Below is a small trained network, with its code and all its weights. Each question gives an input and a class and asks what happens when units are switched off, that is, made to give their printed mean instead of their output.

import numpy as np


def w(rows, s, z=0):
    codes = np.array(rows[::2]) - 128.0
    scale = np.full(codes.shape[1], s)
    scale[-1] = z or s
    return codes * scale


def norm(h):
    return h / np.sqrt((h * h).mean(-1, keepdims=True) + 1e-5)


def f(y):
    return np.maximum(y, 0)


def log_softmax(a):
    a = a - a.max(-1, keepdims=True)
    return a - np.log(np.exp(a).sum(-1, keepdims=True))


def net(x, mask):
    res = np.array(x, float).reshape(1, 7) / 4 @ E
    u = 0
    for l in range(2):
        y = f(norm(res) @ A[l][:, :-1].T + A[l][:, -1])
        res = res + np.where(mask[u : u + 14], y, B[l][:, -1]) @ B[l][:, :-1]
        u += 14
    return log_softmax(norm(res)[-1] @ U[:, :-1].T + U[:, -1])


A, B = {}, {}
E = w([
[86,132,93,86,215,105,136],'x0',
[130,129,131,128,130,125,128],'x1',
[179,135,104,74,107,118,254],'x2',
[208,101,131,99,145,124,100],'x3',
[129,128,130,130,128,128,127],'x4',
[113,114,155,93,142,194,137],'x5',
[169,212,119,145,156,173,119],'x6',
],0.0044)
A[0] = w([
[156,160,93,213,116,3,133,124],'0.n0',
[118,116,97,152,111,194,143,38],'0.n1',
[102,172,140,108,148,124,82,84],'0.n2',
[134,153,183,147,66,161,135,116],'0.n3',
[185,74,125,155,177,132,79,98],'0.n4',
[36,162,119,183,93,129,174,81],'0.n5',
[193,79,74,63,106,142,97,108],'0.n6',
[140,106,124,77,112,107,152,175],'0.n7',
[59,166,136,133,99,129,170,7],'0.n8',
[72,148,89,148,103,196,68,118],'0.n9',
[138,178,105,136,118,28,115,37],'0.n10',
[91,127,139,89,188,168,144,182],'0.n11',
[162,168,133,141,131,137,176,108],'0.n12',
[112,168,103,137,187,59,124,81],'0.n13',
],0.0069,0.0019)
B[0] = w([
[100,87,187,66,116,220,137,253],'0.n0',
[107,119,171,77,135,104,121,146],'0.n1',
[124,113,105,176,121,125,102,175],'0.n2',
[172,89,67,93,12,141,76,203],'0.n3',
[84,147,191,148,130,91,155,206],'0.n4',
[155,172,214,109,124,100,88,219],'0.n5',
[69,243,209,82,82,69,128,215],'0.n6',
[85,104,125,184,143,139,112,222],'0.n7',
[99,232,150,87,114,61,115,176],'0.n8',
[155,90,183,137,148,114,161,215],'0.n9',
[143,131,179,39,138,254,110,187],'0.n10',
[108,130,107,92,40,179,70,215],'0.n11',
[116,125,107,188,124,134,140,201],'0.n12',
[135,114,87,110,97,147,89,194],'0.n13',
],0.0051,0.0036)
A[1] = w([
[201,232,115,189,153,219,109,96],'1.n0',
[100,153,56,110,222,126,118,126],'1.n1',
[77,134,32,61,155,135,113,85],'1.n2',
[56,155,88,69,244,88,120,254],'1.n3',
[86,46,184,94,59,166,157,115],'1.n4',
[156,164,70,145,144,128,205,132],'1.n5',
[148,159,147,136,109,135,237,87],'1.n6',
[84,139,135,171,181,134,73,218],'1.n7',
[112,33,162,107,129,2,170,218],'1.n8',
[120,169,95,69,129,98,245,89],'1.n9',
[73,134,164,179,111,170,60,154],'1.n10',
[91,170,99,66,40,173,190,106],'1.n11',
[94,53,235,106,63,114,117,158],'1.n12',
[182,186,172,72,158,54,101,110],'1.n13',
],0.0056,0.0016)
B[1] = w([
[2,117,28,99,172,70,158,168],'1.n0',
[125,123,117,161,55,135,110,140],'1.n1',
[179,114,102,104,84,145,142,153],'1.n2',
[198,155,144,166,63,128,104,173],'1.n3',
[114,144,87,105,190,132,86,224],'1.n4',
[91,57,120,156,150,127,163,144],'1.n5',
[145,103,163,168,158,101,73,167],'1.n6',
[164,108,184,119,101,115,201,168],'1.n7',
[96,166,71,199,112,141,153,181],'1.n8',
[155,96,206,175,127,115,92,176],'1.n9',
[182,91,107,138,158,106,186,202],'1.n10',
[150,81,146,145,182,132,109,218],'1.n11',
[133,161,95,113,149,136,157,253],'1.n12',
[65,183,156,121,113,112,137,156],'1.n13',
],0.0065,0.0074)
U = w([
[169,71,188,221,170,93,146,129],'0',
[93,232,209,97,81,71,124,185],'1',
[185,130,78,116,3,153,85,5],'2',
[122,123,131,72,173,176,120,247],'3',
[62,151,33,158,148,84,164,26],'4',
],0.013,0.0017)

Each question gives the input, the list of numbers given to net, and the class t.
The units are the neurons (one row each of A and B). Each row of codes is followed by its name. A weight is (code - 128) times the scale printed after its matrix; where a second scale follows, it is the last column's (A, B and U).
mask holds one flag per neuron, layer by layer. A switched-off neuron (its flag False) gives its mean, the last column of its row in B, instead of its output. The means were averaged over made-up inputs and are rounded, as every weight is.
A unit's drop is (log p(t) with every unit on - log p(t) with that unit switched off) / (log p(t) with every unit on - log p(t) with every unit switched off).
The circuit of an input: a set's keep is (log p(t) with only the set's units on - log p(t) with every unit switched off) / (log p(t) with every unit on - log p(t) with every unit switched off). Starting from the 12 units with the biggest drops (on a tie, the unit counted first), units are removed one at a time, each time the one whose removal leaves the highest keep (on an exact tie, the one counted first), for as long as the keep stays at least 0.8.
units of the circuit, in order: the units of the circuit, biggest drop first
unit that matters most: the unit with the biggest drop
k most important neurons: the k neurons with the biggest drops, biggest first
top k neurons in layer l: the k neurons of layer l with the biggest drops, biggest first
input [5,6,7,2,6,-7,5], class 0: units of the circuit, in order -> 1.n9
input [-1,-5,6,2,-8,6,-2], class 0: units of the circuit, in order -> 0.n0, 1.n9
input [5,7,-5,7,6,-3,2], class 1: top 2 neurons in layer 1 -> 1.n13, 1.n11
input [-3,3,5,0,-6,6,-8], class 4: 2 most important neurons -> 1.n8, 0.n0
input [2,-2,-6,-5,8,-7,7], class 3: units of the circuit, in order -> 0.n0, 0.n10
input [7,5,-3,-6,-1,-4,4], class 2: units of the circuit, in order -> 0.n13, 1.n3, 1.n2
input [8,1,2,2,-6,0,7], class 2: units of the circuit, in order -> 1.n3, 1.n1
input [-6,3,4,-7,-7,-8,-1], class 3: units of the circuit, in order -> 0.n0, 0.n10, 1.n4
input [-7,-1,8,-4,-8,-8,-1], class 0: units of the circuit, in order -> 1.n11, 1.n6
input [5,-6,1,-6,-1,4,-2], class 1: units of the circuit, in order -> 0.n8, 1.n3
input [-3,4,-6,-6,3,-5,-8], class 4: units of the circuit, in order -> 1.n12, 1.n9
input [5,-7,5,3,5,5,-2], class 0: 4 most important neurons -> 1.n9, 1.n11, 0.n0, 0.n3
input [4,-5,7,3,-8,6,-5], class 0: units of the circuit, in order -> 1.n9, 0.n0
input [2,5,2,-2,-3,4,-7], class 4: unit that matters most -> 1.n8
input [1,-3,-3,-6,4,4,7], class 4: top 2 neurons in layer 1 -> 1.n0, 1.n10
input [0,-4,-3,-8,-1,-8,-5], class 1: top 2 neurons in layer 0 -> 0.n5, 0.n8
input [8,-8,3,6,1,2,4], class 2: top 2 neurons in layer 0 -> 0.n5, 0.n11
input [8,7,7,0,-3,-4,-8], class 2: 3 most important neurons -> 1.n3, 1.n2, 1.n0
input [-6,-8,8,1,4,-8,1], class 0: top 2 neurons in layer 1 -> 1.n6, 1.n11
input [8,-1,4,6,-7,-3,0], class 2: top 2 neurons in layer 1 -> 1.n2, 1.n3
input [0,-2,2,1,3,-4,-7], class 4: units of the circuit, in order -> 1.n8
